Here is a tiny trained network, its code and every weight. The questions are about switching its units off for an input and a class, where a switched-off unit gives its printed mean instead of its output.

import numpy as np


def w(rows, s, z=0):
    codes = np.array(rows[::2]) - 128.0
    scale = np.full(codes.shape[1], s)
    scale[-1] = z or s
    return codes * scale


def norm(h):
    return h / np.sqrt((h * h).mean(-1, keepdims=True) + 1e-5)


def f(y):
    return np.maximum(y, 0)


def log_softmax(a):
    a = a - a.max(-1, keepdims=True)
    return a - np.log(np.exp(a).sum(-1, keepdims=True))


def net(x, mask):
    res = np.array(x, float).reshape(1, 6) / 4 @ E
    u = 0
    for l in range(4):
        y = f(norm(res) @ A[l][:, :-1].T + A[l][:, -1])
        res = res + np.where(mask[u : u + 5], y, B[l][:, -1]) @ B[l][:, :-1]
        u += 5
    return log_softmax(norm(res)[-1] @ U[:, :-1].T + U[:, -1])


A, B = {}, {}
E = w([
[143,144,119,119,123,131,153,147,114,121,132,142],'x0',
[119,72,132,132,131,70,104,152,35,69,92,93],'x1',
[145,154,201,62,112,103,102,105,181,67,92,105],'x2',
[134,103,155,117,171,111,144,92,139,116,70,190],'x3',
[185,167,1,111,128,109,87,63,132,125,81,124],'x4',
[117,171,117,173,188,105,133,104,156,36,222,128],'x5',
],0.0091)
A[0] = w([
[130,184,174,1,156,131,110,159,157,87,108,123,1],'L0N0',
[172,101,141,158,91,165,154,144,144,114,142,88,65],'L0N1',
[100,106,149,107,187,132,143,85,134,86,85,226,12],'L0N2',
[152,39,144,67,244,120,137,96,133,192,58,186,77],'L0N3',
[185,163,80,120,174,144,111,94,122,113,116,97,7],'L0N4',
],0.0079,0.0043)
B[0] = w([
[171,43,153,180,139,66,104,84,153,121,158,36,204],'L0N0',
[106,100,134,91,123,123,61,152,142,142,86,166,147],'L0N1',
[123,152,116,164,89,248,88,101,132,69,111,141,191],'L0N2',
[153,104,109,179,79,130,155,155,131,93,147,133,254],'L0N3',
[189,97,173,100,178,151,94,159,162,120,182,149,181],'L0N4',
],0.013,0.005)
A[1] = w([
[159,149,68,163,153,142,3,179,119,89,83,127,176],'L1N0',
[108,77,73,60,83,129,134,178,162,147,175,53,79],'L1N1',
[99,169,111,92,49,102,72,134,108,139,213,75,4],'L1N2',
[158,74,86,41,73,123,161,118,137,153,30,125,38],'L1N3',
[178,95,56,150,137,240,36,96,39,140,117,95,181],'L1N4',
],0.0065,0.0023)
B[1] = w([
[91,80,187,111,118,76,145,219,125,2,158,182,224],'L1N0',
[164,100,159,246,135,190,189,118,196,37,72,152,182],'L1N1',
[220,158,83,175,78,243,96,163,131,38,26,175,171],'L1N2',
[113,229,196,115,84,77,115,146,128,141,179,98,183],'L1N3',
[145,168,130,93,139,124,123,135,92,237,95,165,254],'L1N4',
],0.0086,0.0062)
A[2] = w([
[201,102,50,33,128,54,63,99,161,130,98,141,32],'L2N0',
[145,153,153,100,26,136,175,64,127,207,115,78,98],'L2N1',
[171,135,46,115,107,118,85,95,141,118,91,180,5],'L2N2',
[153,118,92,93,114,157,187,73,255,156,150,145,89],'L2N3',
[99,177,99,123,196,118,66,112,136,109,151,133,47],'L2N4',
],0.0086,0.0021)
B[2] = w([
[123,172,179,137,215,126,129,159,185,203,100,107,217],'L2N0',
[75,146,123,154,62,68,148,111,110,141,130,130,210],'L2N1',
[128,127,133,62,145,178,113,198,217,166,137,138,205],'L2N2',
[18,101,63,55,154,171,104,140,41,69,120,5,253],'L2N3',
[133,205,148,160,102,53,205,160,137,132,155,156,176],'L2N4',
],0.012,0.0046)
A[3] = w([
[101,102,4,162,188,158,153,132,39,245,199,252,88],'L3N0',
[110,68,242,127,152,192,175,132,110,115,178,130,7],'L3N1',
[121,163,77,150,215,94,179,73,177,2,229,151,119],'L3N2',
[69,42,114,103,86,105,119,124,98,128,144,148,36],'L3N3',
[163,83,145,69,193,52,93,156,26,66,79,132,77],'L3N4',
],0.0077,0.002)
B[3] = w([
[174,102,203,169,194,66,48,16,191,24,101,45,222],'L3N0',
[249,213,47,6,223,105,113,178,195,221,144,187,214],'L3N1',
[113,96,143,186,2,101,193,106,71,247,56,191,254],'L3N2',
[94,218,152,117,155,161,168,120,117,113,187,186,170],'L3N3',
[13,142,19,46,176,206,110,79,70,159,194,60,206],'L3N4',
],0.0084,0.0068)
U = w([
[168,146,148,35,210,102,147,186,200,181,173,177,130],'0',
[90,126,154,152,33,50,207,120,108,154,116,150,253],'1',
[188,68,165,143,176,72,84,21,164,97,148,47,165],'2',
[11,114,71,60,156,174,124,124,79,96,156,92,30],'3',
[184,94,99,135,81,203,127,157,163,52,92,175,87],'4',
],0.012,0.0011)

Each question gives the input, the list of numbers given to net, and the class t.
The units are the neurons (one row each of A and B). Each row of codes is followed by its name. A weight is (code - 128) times the scale printed after its matrix; where a second scale follows, it is the last column's (A, B and U).
mask holds one flag per neuron, layer by layer. A switched-off neuron (its flag False) gives its mean, the last column of its row in B, instead of its output. The means were averaged over made-up inputs and are rounded, as every weight is.
A unit's drop is (log p(t) with every unit on - log p(t) with that unit switched off) / (log p(t) with every unit on - log p(t) with every unit switched off).
The circuit of an input: a set's keep is (log p(t) with only the set's units on - log p(t) with every unit switched off) / (log p(t) with every unit on - log p(t) with every unit switched off). Starting from the 12 units with the biggest drops (on a tie, the unit counted first), units are removed one at a time, each time the one whose removal leaves the highest keep (on an exact tie, the one counted first), for as long as the keep stays at least 0.8.
circuit, biggest first: the units of the circuit, biggest drop first
unit that matters most: the unit with the biggest drop
top k neurons: the k neurons with the biggest drops, biggest first
k most important neurons of layer l: the k neurons of layer l with the biggest drops, biggest first
input [-7,8,6,2,1,3], class 3: 2 most important neurons of layer 3	(L3N4, L3N0)
input [6,-1,-3,-3,-6,-2], class 0: unit that matters most	L3N1
input [-2,-7,-1,-8,-7,-2], class 4: circuit, biggest first	(L1N2, L1N1)
input [2,2,3,-7,3,-5], class 4: top 3 neurons	(L1N2, L1N1, L3N2)
input [0,-5,3,7,6,8], class 1: top 2 neurons	(L3N2, L2N4)
input [-8,3,0,-1,-2,2], class 3: 4 most important neurons of layer 0	(L0N3, L0N4, L0N0, L0N2)
input [-4,3,-6,-6,7,1], class 0: circuit, biggest first	(L1N4, L2N2)
input [8,7,-7,5,-6,0], class 2: circuit, biggest first	(L3N0, L1N0)
input [-7,-7,6,-2,1,-6], class 3: top 3 neurons	(L2N3, L3N2, L3N0)
input [3,0,7,3,7,5], class 0: top 2 neurons	(L2N0, L3N0)
input [-7,-6,-6,8,6,4], class 4: top 4 neurons	(L2N2, L0N2, L0N3, L3N4)
input [8,-7,3,-4,5,5], class 3: top 2 neurons	(L2N3, L3N1)
input [-3,7,-4,-4,8,-7], class 0: circuit, biggest first	(L2N0, L2N2)
input [-8,-2,-5,-2,-7,3], class 0: circuit, biggest first	(L3N1)
input [0,4,-5,5,5,4], class 0: top 2 neurons	(L1N4, L2N3)
input [6,-4,4,-6,3,-3], class 4: top 4 neurons	(L1N2, L1N1, L3N0, L3N4)
input [-4,-3,-7,5,5,-3], class 2: top 2 neurons	(L3N0, L0N3)
input [-5,-8,2,-6,0,6], class 3: top 2 neurons	(L2N3, L1N0)
input [-4,-3,-6,-7,8,-1], class 0: top 2 neurons	(L2N2, L1N4)
input [-5,-8,7,0,2,4], class 3: circuit, biggest first	(L2N3)
input [6,-8,-2,-3,-6,5], class 3: 2 most important neurons of layer 1	(L1N0, L1N3)
input [3,5,7,-8,-6,4], class 4: 2 most important neurons of layer 2	(L2N3, L2N0)
input [1,-6,7,-6,0,-7], class 1: 2 most important neurons of layer 1	(L1N3, L1N0)
input [2,-7,4,-5,-3,6], class 3: 2 most important neurons of layer 2	(L2N3, L2N1)
input [4,0,8,-3,5,-7], class 2: top 3 neurons	(L0N0, L3N2, L2N0)
input [2,6,2,-4,-8,-3], class 0: top 2 neurons	(L3N1, L2N3)
